Known rows, with every step that occurs
nikev > tazom > vigi > doki > zoral > rivim > lusupi: -45 -276 196 52 -37 -271 -226 32 296 -13 -45 117 -65 -70 -273 -31 -281
 -173 -10 156 -149 -129 -108 104 108 35 -93 -301 -185 39 -31 84 286 -276
 -24 -326 -72 91 -166 -59 -216 -237 328 186 -152 136 308 160 99 25 -100
 -79 -192 -190 -182 56 -134 -387 266 204 159
vigi > lusupi > nikev > tazom > falet > mupak > doki > bakipu > gora > zoral: -145 35 188 -118 -36 -33 -248 -321 57 -232 14 -70 216 -127 -198 -27 343
 -219 386 -193 244 374 127 348 -98 16 329 -432 -40 106 126 -7 -72 49 31
 -181 -90 -396 -487 -126 145 -134 -330 24 194 174 424 409 56 -294 62 -25
 433 -203 -477 82 -109 -21 -145 -218 46
bakipu > mupak > gora > zoral > rivim > lusupi > falet: 51 -21 117 42 274 -190 -396 112 66 109 150 54 376 42 121 -34 -172 -161
 61 -216 75 -50 516 -108 -9 -75 -92 -178 77 18 11 163 -72 -38 -115 -142
 297 -116 180 -203 -17 208 8 -347 46 9 487 -119 287 16 -38 -19 -159 -7
 -67 138 153 67 249 27 214
vuviz > gimik > sefol > zoral > rivim > lusupi: -32 65 -81 -102 100 -44 339 -63 -17 -57 -33 -153 -93 223 101 64 -436 -73
 -320 48 -156 -541 -121 -310 356 218 -212 -343 335 -87 -74 103 112 -226
 -180 258 -195 286 82 -18 -113 304 288 142 -36 -13 -294 -245 124 176 142
 -182 -34 170 138 -159 1 66 -32 206 45
nikev > tazom > lusupi > vuviz > gimik > falet > zoral: -260 149 61 4 -105 -204 168 -198 56 -5 13 184 -54 113 56 76 -91 349 -84
 -205 -124 118 42 -258 -162 246 -172 1 -300 29 -57 191 -17 -128 173 357
 -124 -9 -178 -133 18 74 -37 62 -100 -128 -261 322 -43 176 194 -111 221
 -16 193 -47 -14 -136 107 -99 -3
nikev > mupak > doki > zoral > rivim > lusupi > vuviz: -39 -90 167 238 -85 -288 -501 -58 335 121 -76 21 113 -79 -174 -125 -191
 -310 28 144 46 -50 -376 -160 -158 -194 -146 -242 -294 -1 -178 374 106
 -161 9 -218 -101 -22 -113 -46 -79 98 369 93 27 106 66 -192 307 47 -50
 -23 -162 -15 43 349 -355 -454 85 -252 181
vigi > doki > nikev > tazom: 122 76 22 299 21 -29 -127 188 481 102 -103 -157 -176 -199 -142 231 -178
 -208 58 112 -330 85 -167 64 172 63 310 1 -16 231 -76 -63 30 -123 109
 -60 -170 331 -12 46 -122 -438 -60 425 115 -19 100 192 -37 115 -42 -214
 324 -413 -175 -14 -351 -200 51 -43 147
mupak > gora > falet > gimik > sefol > bakipu > nikev: 256 -32 -208 -286 -18 336 283 -13 -134 -132 -59 -149 -156 440 110 104
 235 20 -55 22 68 71 -90 -127 204 -142 88 359 327 147 77 -40 44 580 14
 89 -190 307 333 151 22 110 -186 -47 95 -217 -219 -105 -318 -98 -193 178
 -159 304 0 1 184 343 -399 -86 -322
vigi > tazom > falet > mupak > gora > zoral: 315 -276 -34 -121 -81 -21 -207 -208 -140 67 92 -80 -3 -6 -32 306 268
 -159 383 -87 48 -66 95 -1 93 -56 228 89 -85 15 -225 -244 -195 -202 -154
 89 148 -157 -109 -32 240 -246 -258 -74 209 50 279 65 211 -45 129 260
 381 -233 -196 90 -30 -20 -71 -294 229
lezed > bakipu > nikev > mupak > doki > falet > gimik: -74 -19 -61 198 -182 -21 -282 146 31 223 5 5 6 99 -227 2 -42 48 187 10
 317 225 -116 189 11 -158 175 127 -19 72 46 -69 140 462 -152 -252 -226
 297 130 -52 -27 306 -174 129 364 -93 -71 -22 -290 170 -123 -180 -215
 361 -215 537 -364 -169 -406 -88 -259
gora > zoral > rivim > lusupi > nikev > tazom > falet: -133 128 254 -39 207 -325 -2 -72 -44 53 221 -11 174 -16 14 198 -389 -164
 -67 -240 137 -80 502 -57 257 330 122 -523 55 153 161 198 241 -160 61 81
 -125 34 -94 10 -90 229 -113 212 7 35 489 -112 387 218 140 -212 287 -291
 -197 30 -43 -127 -39 214 404
mupak > doki > bakipu > nikev > tazom > vigi > lusupi > falet > vuviz > gimik: -28 -118 105 113 -255 -188 -275 -162 117 -187 83 108 235 -288 -51 -101
 136 237 87 -71 -65 380 -272 209 -280 -110 165 11 -204 67 39 24 233 236
 416 -203 146 8 -235 -194 246 -111 80 -78 -316 -229 -53 238 -560 -457
 -137 -37 -278 151 -244 229 -74 -293 -59 260 -278
tazom > falet > gimik > lezed > lusupi > nikev: 186 133 208 -354 -268 -110 463 -61 -440 101 -35 -569 191 397 37 164 -4 2
 -249 -109 19 176 178 75 293 -60 218 -56 289 38 19 177 155 217 157 11
 150 90 41 13 -20 53 -311 37 187 -50 -98 -277 103 162 -8 -107 200 223
 -24 226 -144 132 -182 128 -98
bakipu > gora > falet > gimik > sefol: -22 50 -70 -297 99 513 425 46 -106 38 -5 134 -192 70 51 82 181 78 -20
 -58 -29 -5 28 -35 88 -90 45 134 424 -120 83 -348 25 192 -158 18 -220
 242 208 12 117 8 -119 -49 39 -13 -286 267 -177 228 82 203 -28 214 222
 -43 137 342 -134 18 156
doki > bakipu > gora > falet: -120 417 -25 -11 245 337 232 35 -150 -48 -111 -104 -157 -69 96 77 231 42
 96 -65 -45 -87 148 132 18 -269 32 311 166 -267 122 103 -92 215 -74 -219
 -350 -22 128 208 60 -60 -69 158 131 -31 13 252 32 260 201 150 190 19 93
 -148 138 312 -128 234 164
vigi > lusupi > falet > mupak > zoral > gora: 96 88 14 114 -111 -44 -214 10 -42 41 226 62 118 122 33 47 207 -418 229
 -69 -294 189 35 17 46 17 -18 154 36 77 -264 -173 -340 -155 -7 15 -2
 -170 -46 -172 -57 -96 -252 -366 -161 36 126 69 124 -126 -278 135 361
 -250 48 -124 171 -117 119 -142 141
vuviz > sefol > zoral > rivim > lusupi > nikev > tazom: -141 24 114 132 64 -266 45 157 258 -161 132 77 -91 293 -47 -134 -380
 -187 -208 77 66 -175 15 39 155 390 -34 -162 253 239 125 121 128 -340 96
 115 -145 207 53 204 -280 229 141 424 -73 -89 242 -231 232 359 117 -294
 142 -154 -134 -237 -166 89 60 226 0
bakipu > gora > falet > zoral > rivim > lusupi > vigi > lezed: -227 168 70 -407 246 79 -95 94 -76 -85 15 179 26 -71 292 -266 222 60
 -117 -133 228 -183 469 50 208 90 -51 -95 116 -233 137 -162 20 -135 -103
 -364 70 -126 -38 -71 -101 112 67 -173 -160 199 268 284 340 84 -162 112
 -165 25 251 -277 329 94 147 351 218
gora > falet > mupak > bakipu > nikev > tazom > lusupi > vuviz: -88 255 158 -60 80 -64 -84 -56 5 273 19 -105 -109 -206 -262 -71 153 94
 327 86 164 302 3 71 1 -90 -7 205 -551 -176 -22 230 -197 454 -29 75 50
 -163 45 38 -1 -94 -422 -87 210 43 99 263 -276 91 183 110 111 14 -82 150
 1 240 -161 -85 58
zoral > gora > falet > gimik > sefol > bakipu: 264 182 -276 -49 30 334 451 -94 -309 -166 63 19 -252 169 149 113 -5 -3
 -69 67 -112 -118 -93 -207 84 41 48 300 236 255 213 -225 139 326 -159
 224 -344 171 219 282 -183 55 -170 36 -178 -137 -390 -11 -208 -130 -221
 176 74 -54 142 -274 251 215 -235 -198 -53
bakipu > gora > zoral > rivim > lusupi > falet > vuviz > gimik: -91 289 5 228 267 24 -169 -63 -24 -1 116 350 136 -150 268 -110 -73 203
 -328 -306 126 -92 404 -221 -126 278 -72 -302 110 -99 9 -149 209 -151 9
 41 157 9 158 -83 234 294 221 -84 -255 -105 203 114 119 128 -2 -113 -168
 -46 43 -9 357 51 192 348 532
rivim > lusupi > vigi > tazom > falet > vuviz > sefol > bakipu > gora > zoral: -22 -126 -106 -180 111 -154 -48 -172 65 -555 248 17 -94 -59 199 -88 412
 131 161 80 302 148 116 315 -239 271 247 86 -181 288 -31 -97 299 56 166
 -264 74 -338 -347 93 264 -20 329 53 -271 -96 -8 38 68 -318 136 241 -88
 -108 -176 -453 121 0 43 -54 217
gimik > sefol > zoral > gora > falet: 58 94 -88 -17 98 304 530 68 -109 43 -42 150 -96 314 314 35 -142 -15 63
 -27 -38 -341 68 -86 82 98 9 135 438 68 124 -199 -15 86 -112 363 -301
 116 99 139 -87 -9 -49 89 -44 -79 -465 -84 116 -194 -15 290 217 -67 351
 -372 341 283 -144 -80 57
gimik > sefol > falet > mupak > gora: 264 -308 -191 -114 71 183 145 150 -95 304 105 -268 -211 231 167 291 40
 -190 54 179 -332 -134 -186 -67 140 -137 -191 162 290 65 -126 -107 -436
 -249 -148 308 -168 188 70 -19 88 48 -149 -284 276 -52 -396 -58 17 119
 -16 217 198 -76 91 25 -61 27 -59 -251 -229
nikev > tazom > lusupi > vigi > doki: 47 -15 255 -108 -54 -205 8 184 352 62 187 -2 -45 -132 -287 1 -98 -127
 235 122 -228 235 -138 219 21 30 88 -20 -297 70 -212 -18 161 -49 -10
 -156 1 68 -187 -233 -51 -498 109 258 -35 -16 -218 429 66 -49 48 -52 79
 -175 -94 -172 -322 -146 171 -40 60
zoral > rivim > lusupi > nikev > tazom: -3 237 116 178 139 -396 -94 181 107 146 229 -184 9 77 -102 75 -408 -292
 -168 -13 -149 -77 133 -36 255 216 -13 -226 -4 168 88 226 220 -284 106
 -21 -204 267 107 33 -234 211 -8 338 -29 -18 326 -156 262 478 140 -265
 144 -223 -95 50 -275 -125 111 385 232
gimik > lezed > vuviz > sefol > bakipu > mupak: 124 45 -105 38 -49 -14 410 337 146 -138 -139 -210 -167 0 -212 67 -135
 148 -63 320 -154 -64 -27 147 -59 -186 -128 293 -160 120 -32 181 -178
 -57 77 79 171 -181 156 181 -48 -28 -46 28 20 0 -93 -543 -4 136 128 -247
 31 69 160 -250 -279 219 93 -181 -248
gimik > sefol > falet > zoral: -11 -129 -60 -180 121 38 446 206 -165 207 16 -94 -351 260 175 239 -78
 130 -136 -36 -230 -380 170 -138 141 84 -220 157 368 51 59 -52 -357 -151
 -77 313 -287 128 -63 70 25 255 38 -281 10 -100 -641 -76 -58 122 -81 -59
 196 -93 413 -196 24 -122 0 -233 -140
vuviz > gimik > lezed > bakipu > gora > falet > zoral: -281 242 -216 -198 22 378 464 49 -349 -3 -239 153 -153 191 193 -32 175
 528 -257 -141 162 -32 459 197 -18 111 -60 147 349 -244 173 -75 -216 80
 -99 116 -133 -109 121 59 -56 138 -148 -49 250 -28 -47 157 18 205 -41
 -152 -87 167 207 -330 174 337 -100 157 80
tazom > lusupi > vigi > lezed > bakipu > mupak > zoral: 39 -206 185 -303 -150 -180 55 147 95 235 75 -284 107 154 -357 -95 175
 -211 308 -14 82 294 264 471 238 189 -72 -29 -232 -195 -451 74 -366 33
 -13 -319 194 -342 -15 -315 3 -232 6 -89 -109 93 62 -31 136 -68 -26 -151
 61 232 11 -79 -238 127 258 -38 -113
zoral > rivim > lusupi > vuviz > gimik > sefol > bakipu > gora: -89 213 -155 -60 289 122 355 -65 104 -172 13 -154 -131 94 62 31 -6 -54
 -380 100 -140 -134 -194 -180 24 211 -301 -280 60 106 -56 199 217 -159
 112 -3 -263 49 60 52 101 329 371 137 -101 -87 -306 -144 -68 183 190
 -222 -135 197 123 -262 77 -87 13 28 267
vigi > lezed > vuviz > gimik > falet > mupak > doki > bakipu: 96 128 -143 156 -83 -66 -170 -278 -5 60 -168 -179 -46 -227 -36 71 8 17
 12 28 -153 -56 -323 -206 100 -274 5 10 -325 -143 -161 105 -16 -193 -143
 53 36 54 -197 -4 56 -23 -243 65 114 216 -13 -24 -45 -60 123 -103 315 97
 -206 97 -274 -134 -39 -187 -360
lusupi > vuviz > sefol > falet > mupak > bakipu > doki: -124 -119 15 76 98 182 62 105 96 82 10 -41 -242 -177 -235 -67 310 -75
 227 161 33 52 -251 106 -137 -351 -114 331 -165 -90 -21 97 -555 -1 -42 0
 138 -317 -58 115 120 76 -128 -240 217 124 -342 -102 -391 164 244 -108
 17 5 31 -226 -72 108 44 -394 -339
bakipu > doki > falet > mupak: -38 153 -73 46 -33 -8 -77 276 8 245 -7 -266 -25 -99 -113 97 116 -56 317
 -148 -113 -165 6 10 49 -298 65 46 -86 -133 -36 -39 -303 -6 -225 -158
 -15 -49 -22 -122 23 0 -325 4 310 181 -77 73 -256 370 230 120 65 20 98
 391 -135 49 -10 108 -132
lusupi > falet > gimik > lezed > vuviz > sefol: 45 -31 31 -131 -91 85 305 242 -22 -79 5 241 -190 -142 29 20 -65 204 -396
 122 -197 327 0 21 -99 -99 18 330 153 96 16 38 -62 16 41 65 313 268 145
 180 12 68 -89 -120 -142 -137 -74 -318 -103 232 58 -92 70 78 58 -51 -285
 143 -14 -281 -31
lezed > lusupi > vigi > tazom > falet > mupak > gora > zoral > rivim: 113 -323 42 -103 123 -238 -374 -308 -227 -22 263 -108 134 -247 -9 77 248
 -293 271 -80 225 12 74 -37 93 -145 147 -250 -191 -21 -201 -204 247 -297
 -332 -33 393 -352 -131 -244 152 -163 212 -258 206 12 425 34 532 -164 64
 222 -39 -181 -152 74 43 -308 151 -285 422
lusupi > falet > gimik > lezed > vuviz: 117 169 10 -98 -86 5 267 209 -121 81 -58 16 -156 -119 117 128 -131 196
 -335 -21 -190 314 178 -38 -39 -97 57 205 -49 67 -39 112 -46 149 15 111
 242 253 197 157 12 81 -230 -114 -55 -39 -76 -295 -2 228 87 -120 159 -2
 88 155 -266 80 -6 -252 25
bakipu > doki > falet > mupak > gora > zoral > rivim > lusupi: -40 60 -86 33 198 -226 -543 53 21 74 -120 -100 258 -17 -23 -111 9 -176
 96 -138 129 -180 200 -153 133 -195 -123 -358 32 -132 129 120 -153 -46
 -385 -250 172 -125 15 -226 -60 192 -45 -180 343 247 494 -14 217 71 48
 264 -192 -56 -111 478 121 53 20 115 31
nikev > mupak > doki > bakipu > gora > falet > gimik > lezed > rivim: -160 106 -91 -74 -71 409 -112 36 -366 68 -314 -56 205 -214 39 -37 161
 224 -191 20 145 159 -309 14 -393 -495 -51 8 151 -305 187 76 87 228 -189
 -162 -141 50 77 97 -23 -190 78 -91 484 155 164 92 157 -49 25 35 -250
 249 -132 492 -250 38 -89 -120 -215
zoral > gora > falet > mupak > bakipu > nikev > tazom > lusupi > vuviz > gimik: -61 322 -69 148 -6 142 -90 -284 -109 -10 62 104 53 -192 -188 -141 140 24
 285 137 154 251 -157 3 13 -2 29 158 -417 -197 123 -36 16 391 -7 211 -41
 -192 160 -55 5 -130 -347 -36 -110 -86 120 371 -283 -147 78 101 147 130
 -47 -99 268 293 -196 108 114
gimik > falet > vuviz > sefol > bakipu > nikev > tazom > vigi > lezed > lusupi: 59 -209 135 80 -64 -276 141 135 120 83 -72 -1 59 371 71 -115 121 424
 -156 87 157 48 -98 119 -48 184 -109 343 -159 283 -7 -39 284 -72 493 9
 211 92 -30 -23 134 -76 -7 72 -156 -257 -117 -139 -217 -65 -188 6 -258
 132 -126 -21 229 -62 164 473 -408
rivim > lusupi > vuviz > gimik > falet > zoral > gora: -145 343 -169 206 -54 -235 82 -203 -115 -208 47 63 102 425 379 -108 -51
 79 -152 -93 -85 -55 74 -309 17 87 -32 107 -59 101 122 170 211 -21 160
 62 -201 56 -57 -160 -180 350 -6 -14 -316 -30 -310 2 81 -67 41 37 66 50
 333 -392 235 -139 26 85 47
lusupi > vigi > doki > zoral: 18 -109 109 14 -87 26 1 83 228 -132 -35 -89 -199 -86 -55 -44 69 -420 191
 -28 -132 154 -140 161 106 -228 305 114 -164 -4 -336 107 110 -5 -10 -309
 -41 54 -216 -154 -45 -377 275 164 -206 55 -153 125 31 -123 15 -20 8 -54
 9 -256 -214 -146 188 -240 80
gora > zoral > rivim > lusupi > vuviz > gimik > sefol > bakipu > doki: -172 150 -100 -87 280 -137 234 -87 117 -183 -161 -99 27 -59 -94 -152
 -113 17 -298 -141 114 -215 -93 -322 79 164 -225 -524 -40 89 35 344 171
 41 -60 78 32 -149 -45 -143 84 252 335 -23 -91 104 -217 -261 -106 -213
 193 -265 -309 75 105 -140 30 -70 154 -208 146
nikev > tazom > lusupi > rivim: 137 92 266 12 1 -189 197 160 13 324 102 -123 79 3 -187 111 -98 -120 -38
 -93 -268 7 91 39 -157 221 -20 -83 -153 -63 -155 -26 -127 -104 20 -41
 -51 212 62 -42 127 -202 20 265 -122 -42 -61 202 12 371 206 -158 290 33
 -244 115 -306 -45 102 88 252
vigi > tazom > lusupi > vuviz > gimik > lezed > rivim: 73 243 17 -62 -56 -225 384 54 -302 373 -162 -502 41 -184 -121 125 -35
 178 -418 -27 -270 141 -359 24 19 43 -294 -114 -275 -147 -317 336 191
 -275 158 37 137 -121 -181 -116 305 -284 389 52 80 -34 -117 -175 73 -90
 448 -101 171 245 91 201 -361 -154 299 -212 219
lusupi > vigi > tazom > falet > zoral > gora: 69 -220 -54 -149 -164 -60 25 -123 -222 -277 379 160 -37 -20 138 129 317
 -158 346 -110 -11 -80 197 127 -59 27 387 194 -77 115 35 -351 130 -107
 47 -95 -37 -200 -258 -29 46 -69 95 -16 -350 -117 -147 58 142 -168 23
 206 231 -171 266 -432 80 -289 -13 -87 228
gora > zoral > rivim > lusupi: 52 362 162 119 278 -286 27 69 -64 185 -88 -85 0 -17 -82 50 -334 -138
 -201 -67 35 -377 317 -252 407 31 -147 -210 29 -160 -34 166 108 -145
 -252 -123 1 90 181 -50 -146 202 156 117 -36 121 199 -160 384 227 23
 -128 34 -196 111 -53 8 46 104 216 445
nikev > tazom > vigi > lezed > vuviz: 176 -108 201 -10 -135 -170 264 275 261 196 -84 70 -193 -79 -206 202 -159
 179 -34 247 -170 49 -7 185 181 124 -88 163 -290 -46 -84 -206 -14 -378
 252 -51 68 127 194 -42 77 -423 -167 325 -332 -18 49 -98 93 167 152 -155
 253 -128 60 -11 -300 -193 132 169 25
tazom > falet > mupak > gora > zoral > rivim > lusupi > vuviz > sefol: 73 -257 177 -100 62 -111 -169 -176 62 -65 177 224 128 15 -31 -33 105
 -165 -11 108 106 24 14 -188 26 -35 -27 -224 45 51 -57 40 -101 -283 -112
 -100 273 -157 -55 -36 -9 152 20 -103 48 38 298 -173 283 77 36 194 -19
 -152 -89 -110 51 -75 -184 -299 330
falet > gimik > lezed > vuviz: 242 222 -30 -32 -196 -21 368 154 -87 30 -245 -141 -236 -13 -135 129 -171
 110 -302 181 -182 118 -9 -64 201 -179 33 188 -104 -71 -59 32 -17 81 -70
 70 135 261 308 121 -58 -12 -149 123 -64 62 -127 -355 142 292 124 -122
 153 12 195 95 -344 178 -94 -114 4
mupak > zoral > gora > falet > vuviz > gimik: 161 204 -209 396 -174 254 19 -223 -124 -95 24 270 67 114 160 131 10 18
 77 -11 -173 -172 -39 -298 -36 47 15 308 149 -157 -117 -409 4 -72 103
 363 -206 -3 324 72 10 -198 50 79 -376 -154 -127 -14 146 -104 -252 193
 104 -130 365 -209 425 54 -107 225 197
mupak > zoral > gora > falet: 58 228 -19 171 18 225 127 -7 -94 63 -32 144 69 229 66 215 65 -207 204 2
 -136 -190 159 -127 129 -101 -52 357 254 -174 -83 -198 -126 -10 -20 98
 -301 -34 292 111 -133 -199 -39 70 -110 -26 -17 -37 299 -6 -211 211 292
 -162 355 -260 335 98 -71 121 242

Rows
73 -307 -325 123 32 358 -66 -309 -97 -303 -30 143 23 -140 244 -124 -187
 75 7 -122 -64 -287 -174 -278 -264 -56 -8 -163 199 -16 114 -76 -73 41
 -126 508 25 -35 69 142 104 137 236 -191 -39 -134 -22 -137 -4 -182 74
 185 -311 110 65 91 321 215 -130 -121 -255 -> doki > bakipu > mupak > gora > falet > vuviz > gimik > sefol > zoral > rivim
43 -52 -139 -70 21 31 -21 38 141 -97 -127 -133 -83 80 -86 236 -23 45 90
 80 -12 76 -158 -82 -93 -9 79 131 28 380 124 21 144 379 -21 -9 -329 375
 -71 185 -57 167 -44 98 136 -193 -309 -33 -517 18 -152 -67 -49 229 -205
 442 -143 -107 -363 -232 -335 -> mupak > doki > falet > gimik > sefol > bakipu > nikev > tazom
-76 -283 -162 -283 -30 167 -240 -30 24 -144 -17 178 113 382 193 -251
 -196 -63 -105 65 341 -153 -207 -200 202 13 -43 -203 412 14 191 -68 188
 400 -192 225 -111 422 309 -37 -72 350 -19 -209 235 13 143 -89 213 -89
 -143 222 -412 327 -27 306 154 226 -313 125 -262 -> bakipu > nikev > mupak > gora > falet > gimik > sefol > zoral > rivim > lusupi
-10 -281 249 -198 -85 -292 -164 79 111 137 -42 -102 215 161 -156 74 -146
 -341 -177 -2 -47 -26 120 103 371 418 -188 -290 77 -73 -155 54 4 -492
 361 -166 50 153 54 -36 -139 -156 45 202 -295 182 559 -164 272 76 -154
 -206 144 -129 -103 176 -91 -234 280 525 45 -> mupak > zoral > rivim > lusupi > nikev > tazom > vigi > lezed
-121 -165 -45 222 -147 379 -246 -59 256 -274 -135 474 -20 31 86 -308 223
 304 220 139 310 -113 -378 101 -634 -143 63 278 211 -67 132 -253 -112
 114 20 95 -145 -89 -28 318 122 -130 165 196 167 -91 -219 175 25 -175
 -91 234 -165 -18 -7 -18 66 168 -226 -93 -302 -> nikev > mupak > doki > bakipu > gora > falet > vuviz > sefol > zoral
83 110 13 -110 -118 10 163 -50 7 -143 -285 -270 174 66 -151 -224 164 363
 76 277 238 167 -225 2 -302 -389 -103 322 -92 219 81 107 94 356 -60 -107
 357 -403 41 189 -170 -145 -54 -255 278 56 -292 -141 -223 -304 -287 -60
 -376 291 61 61 -59 170 -8 -611 -356 -> gora > falet > gimik > lezed > lusupi > vuviz > sefol > bakipu > mupak > doki
130 -260 8 186 -315 19 -298 -117 275 -99 125 133 314 53 -122 234 127 -23
 524 15 22 -115 258 40 -227 -29 437 -174 74 189 303 -428 -157 10 103 -48
 -73 -273 -64 -7 -187 -142 -205 97 -38 -84 115 73 -50 -148 -304 -37 268
 -209 150 28 -33 -224 -141 -58 -34 -> bakipu > mupak > doki > nikev > tazom > falet > zoral > gora
-119 -241 242 -159 -326 -66 -32 61 0 -4 40 -243 208 4 -362 -121 106 -319
 202 -105 117 287 -324 416 122 -260 88 -58 -77 -240 4 202 -92 195 417
 -247 152 -208 -98 -432 180 -153 -201 10 67 217 63 -58 -271 -309 190
 -145 -206 211 -139 101 -245 -62 133 345 -520 -> tazom > vigi > lusupi > nikev > mupak > bakipu > doki
199 -228 5 187 -149 12 163 168 122 -93 13 60 -252 -43 -4 75 10 254 -38
 147 -217 -38 -299 108 -239 47 -15 338 -56 303 -60 -182 160 -84 257 -181
 37 65 -227 260 38 -201 183 270 -133 -119 -414 -7 -546 -240 -240 74 -214
 -146 -81 -77 84 -324 -94 -85 -326 -> tazom > vigi > doki > falet > vuviz > sefol > bakipu
-393 -286 8 -45 80 -134 -364 103 -25 -129 182 110 12 121 -157 -286 -70
 -125 -132 -6 261 -245 -30 50 -16 -6 -229 -113 279 -69 420 236 -255 -32
 56 50 -23 -177 -98 32 -80 544 101 -304 198 95 157 -218 -14 76 -58 -333
 -254 70 -51 -114 -41 -135 111 152 -553 -> vuviz > sefol > falet > zoral > rivim > lusupi > nikev > mupak > bakipu > doki
53 56 -40 -154 -142 -33 31 3 -87 -26 -124 -205 148 -420 193 -54 -182 124
 -166 -36 -318 258 -205 115 -88 8 51 -134 -198 -30 -214 158 207 58 106
 -6 267 108 -452 -181 160 -281 235 -3 -54 35 -352 231 -116 -393 -46 227
 -125 104 1 226 -23 -44 12 63 -134 -> tazom > lusupi > vigi > doki > falet > vuviz > gimik > lezed
-181 -79 64 -35 155 -162 -108 10 219 -516 28 27 -160 -114 -25 -396 -139
 -314 -95 195 -6 -138 -282 106 94 -65 94 -118 61 81 4 277 254 -27 -223
 -373 25 96 -289 147 -315 28 544 206 -93 98 -31 -26 157 -163 34 -124
 -221 -95 -210 -521 -155 -77 31 -106 -134 -> vuviz > sefol > zoral > rivim > lusupi > vigi > doki > bakipu
-217 400 -53 19 112 -140 59 -159 -137 -81 38 99 -107 -82 172 -88 -167
 259 -247 -93 11 -282 132 -408 142 57 -174 -83 -42 -121 124 97 146 -72
 -95 70 -95 -74 85 56 -192 299 75 -70 -130 47 -6 73 82 156 -29 -125 -153
 -27 353 -187 157 -175 -55 -12 285 -> gora > falet > zoral > rivim > lusupi > vuviz > gimik
-166 -726 -36 -182 43 196 -87 -12 72 90 -135 -48 -290 -140 -198 35 90
 -204 275 182 26 82 -243 304 58 -93 -1 -33 -137 -12 -23 20 -183 150 -35
 78 -70 55 -330 -52 81 -174 -14 -402 92 147 -86 206 -519 -350 -70 -11
 -91 54 -295 68 24 -161 103 -228 -371 -> gimik > sefol > falet > mupak > bakipu > nikev > tazom > vigi > doki > zoral
154 -200 -36 375 -60 162 -233 -140 183 -78 20 289 -77 -238 -202 -106 21
 98 225 -5 133 -317 -96 -157 -425 -245 -49 86 -142 135 2 -158 -9 -50 -94
 36 92 -448 -72 359 -46 67 323 -36 -46 -46 69 -195 -206 -92 -360 52 -358
 -48 94 19 196 10 60 -309 -154 -> gora > falet > vuviz > sefol > bakipu > mupak > doki > zoral > rivim
-25 -164 -63 -124 15 -112 -188 -72 104 -44 -82 -160 180 68 -36 -54 -361
 -76 131 11 86 -336 1 -189 11 -58 -95 -437 166 134 127 -32 112 145 -411
 -106 -6 81 -140 32 -214 446 154 -177 211 214 -180 -155 -146 -46 -67 10
 -263 343 -6 521 -30 -19 -128 -251 -310 -> bakipu > mupak > doki > falet > gimik > sefol > zoral > rivim > lusupi
-119 97 202 -103 226 87 -214 -70 -42 157 35 199 -14 -182 -138 29 248 84
 203 -127 183 312 425 135 -274 197 -82 39 -230 -221 -41 29 -432 115 -162
 79 163 -242 -5 -46 116 -155 -305 -192 148 -23 322 486 -79 121 132 -20
 308 -171 -339 96 119 319 180 -71 255 -> nikev > tazom > lusupi > falet > mupak > bakipu > gora > zoral
72 -16 -54 -9 -128 379 400 8 -159 232 -28 222 -125 24 109 -68 237 540
 -119 -76 199 88 160 359 38 271 -1 132 90 -225 -33 -511 43 -82 221 -98
 45 -88 195 -28 280 -177 -151 212 -188 -71 -96 250 -259 -7 -48 6 -198
 196 50 -194 265 180 -21 457 35 -> tazom > vigi > lezed > bakipu > gora > falet > vuviz > gimik
98 -139 39 104 156 -54 -529 -97 109 239 58 134 74 -398 16 99 10 -160
 -101 -192 9 274 204 -136 -9 304 7 -450 -3 31 -20 -2 -256 -159 -163 186
 298 -9 91 -15 -14 -135 -78 -67 159 -106 776 284 169 -32 -182 110 316
 -500 -283 452 -18 33 179 -150 366 -> doki > nikev > tazom > lusupi > falet > mupak > gora > zoral > rivim
170 300 -306 327 -68 192 338 -24 -407 134 -34 162 -17 -18 274 -49 -195
 346 -249 14 -87 40 130 83 -85 121 73 211 100 62 148 -114 81 75 15 332
 -57 49 166 129 -72 55 -109 85 -66 -160 -188 -168 76 -54 -131 126 -110
 -100 156 -272 214 251 -164 188 140 -> zoral > gora > falet > vuviz > gimik > lezed > bakipu
-44 -172 55 -48 11 337 -97 29 -49 107 -118 -80 -98 -189 -146 129 306
 -109 307 70 -42 69 -59 285 -71 -271 39 151 -120 -292 -88 -213 -133 12
 -72 -404 69 -62 -154 -15 60 -249 -169 23 282 267 -22 378 -456 -39 47 78
 -44 78 -222 117 153 -83 -46 85 -141 -> tazom > vigi > doki > falet > mupak > bakipu > gora
-336 -34 -81 -9 -33 -187 -163 -254 -57 -60 2 -210 90 -78 61 -2 20 38 147
 93 137 297 -192 -11 68 -135 41 50 -577 -180 -60 377 184 221 213 -44 68
 127 -26 -253 -92 162 -287 -86 19 196 90 113 -432 15 352 -69 -240 269
 -214 74 -35 -35 24 364 -210 -> rivim > lusupi > vuviz > gimik > falet > mupak > bakipu > nikev > tazom > vigi
256 96 101 273 -49 -262 67 331 -35 154 191 151 124 527 449 -305 -61 235
 -425 33 -50 -28 53 4 -210 411 -65 185 251 319 52 -119 38 -269 259 -54
 119 65 -18 93 -46 17 154 6 -416 -293 -119 -425 140 -160 -107 56 45 11
 -72 -261 175 -50 140 24 -138 -> vigi > lezed > rivim > lusupi > falet > vuviz > sefol > zoral > gora
-111 -129 -434 225 -321 429 -393 -108 46 -178 -350 153 423 -280 227 -88
 71 -13 -24 -47 -1 45 -340 -87 -197 -37 177 -159 247 -206 77 -186 -170
 128 256 416 75 -26 183 -93 101 -364 -3 -101 -7 123 267 -76 184 -456
 -277 294 -118 -132 289 329 188 143 53 370 -102 -> bakipu > doki > nikev > mupak > zoral > gora > falet > vuviz > gimik > lezed
-140 17 113 252 319 -14 -604 -36 -22 63 121 420 152 -278 189 -151 -113
 21 -153 -156 250 75 314 -122 -412 140 -87 -106 -142 -107 65 120 -41 41
 25 67 182 -1 85 -11 165 312 121 -275 5 -16 363 -35 257 95 8 -37 -275
 -181 -207 198 235 -62 149 176 334 -> nikev > mupak > bakipu > gora > zoral > rivim > lusupi > falet > vuviz
